Below is a small trained network, with its code and all its weights. Each question gives an input and a class and asks what happens when units are switched off, that is, made to give their printed mean instead of their output.

import numpy as np


def w(rows, s, z=0):
    codes = np.array(rows[::2]) - 128.0
    scale = np.full(codes.shape[1], s)
    scale[-1] = z or s
    return codes * scale


def f(y):
    return np.maximum(y, 0)


def log_softmax(a):
    a = a - a.max(-1, keepdims=True)
    return a - np.log(np.exp(a).sum(-1, keepdims=True))


def net(x, mask):
    res = np.array(x, float).reshape(1, 6) / 4 @ E
    y = f(res @ A[0][:, :-1].T + A[0][:, -1])
    res = res + np.where(mask, y, B[0][:, -1]) @ B[0][:, :-1]
    return log_softmax(res[-1] @ U[:, :-1].T + U[:, -1])


A, B = {}, {}
E = w([
[9,220,134,243,177],'x0',
[198,103,176,162,68],'x1',
[73,46,231,150,233],'x2',
[52,43,124,146,1],'x3',
[173,72,107,160,128],'x4',
[184,149,201,136,64],'x5',
],0.0082)
A[0] = w([
[154,157,139,173,171,116],'N0',
[108,133,155,175,145,128],'N1',
[160,139,108,110,170,184],'N2',
[129,205,120,250,127,252],'N3',
[115,110,199,110,171,228],'N4',
[130,128,158,149,137,89],'N5',
[184,168,131,111,134,163],'N6',
[166,94,133,90,161,210],'N7',
[144,133,163,181,188,76],'N8',
[118,203,108,84,94,237],'N9',
[114,122,83,104,132,196],'N10',
],0.017,0.004)
B[0] = w([
[71,182,3,66,195,184],'N0',
[133,219,164,171,214,182],'N1',
[198,190,163,124,188,181],'N2',
[76,150,28,184,169,248],'N3',
[26,91,176,48,178,202],'N4',
[65,185,114,133,203,148],'N5',
[189,125,112,126,203,179],'N6',
[172,78,222,90,134,178],'N7',
[23,192,99,44,151,192],'N8',
[227,49,87,197,118,206],'N9',
[199,57,147,147,89,168],'N10',
],0.0076,0.017)
U = w([
[255,142,112,94,173,204],'0',
[178,165,42,154,164,57],'1',
[168,140,221,48,186,14],'2',
[90,191,96,40,135,3],'3',
[205,88,62,50,44,253],'4',
[103,129,69,228,57,134],'5',
[95,40,208,76,82,148],'6',
[77,125,164,181,164,220],'7',
],0.0094,0.0041)

Each question gives the input, the list of numbers given to net, and the class t.
The units are the neurons (one row each of A and B). Each row of codes is followed by its name. A weight is (code - 128) times the scale printed after its matrix; where a second scale follows, it is the last column's (A, B and U).
mask holds one flag per neuron, in row order. A switched-off neuron (its flag False) gives its mean, the last column of its row in B, instead of its output. The means were averaged over made-up inputs and are rounded, as every weight is.
A unit's drop is (log p(t) with every unit on - log p(t) with that unit switched off) / (log p(t) with every unit on - log p(t) with every unit switched off).
The circuit of an input: a set's keep is (log p(t) with only the set's units on - log p(t) with every unit switched off) / (log p(t) with every unit on - log p(t) with every unit switched off). Starting from all 11 units, units are removed one at a time, each time the one whose removal leaves the highest keep (on an exact tie, the one counted first), for as long as the keep stays at least 0.8.
units of the circuit, in order: the units of the circuit, biggest drop first
most important unit: the unit with the biggest drop
k most important neurons: the k neurons with the biggest drops, biggest first
drop of u: that unit's drop, to one decimal
input [0,-1,-2,0,-4,-7], class 0: most important unit : N3
input [4,6,0,3,0,-5], class 5: units of the circuit, in order : (N4, N2, N6)
input [5,-4,2,-2,6,-8], class 3: units of the circuit, in order : (N8, N9)
input [-5,-7,-2,1,0,-3], class 4: units of the circuit, in order : (N1, N10)
input [1,0,4,-3,0,8], class 3: units of the circuit, in order : (N8, N0, N9)
input [-1,2,-2,3,-2,5], class 4: units of the circuit, in order : (N3, N1, N4)
input [-2,5,8,5,5,-1], class 6: 2 most important neurons : (N3, N2)
input [3,0,1,-8,6,5], class 3: 2 most important neurons : (N8, N9)
input [-1,-1,8,6,-4,4], class 6: 2 most important neurons : (N3, N4)
input [0,6,5,-8,0,-8], class 2: 3 most important neurons : (N7, N3, N2)
input [4,7,3,-2,-2,8], class 3: 3 most important neurons : (N8, N0, N9)
input [-1,4,2,1,0,5], class 6: 4 most important neurons : (N3, N2, N1, N0)
input [-1,1,1,-5,-7,0], class 2: 2 most important neurons : (N3, N4)
input [7,0,3,-8,8,-1], class 3: most important neuron : (N8)
input [0,-1,7,-2,7,2], class 2: 2 most important neurons : (N3, N7)
input [-5,-4,4,-1,6,3], class 2: drop of N9 : 0.1
input [7,-5,-2,6,-7,2], class 5: drop of N3 : 0.0
input [5,-5,-6,4,1,3], class 5: drop of N7 : 0.0
input [1,7,-5,4,-5,-6], class 5: drop of N0 : 0.1
input [-1,1,2,-8,1,6], class 2: most important unit : N7
input [-1,3,5,-3,1,6], class 2: 2 most important neurons : (N3, N7)
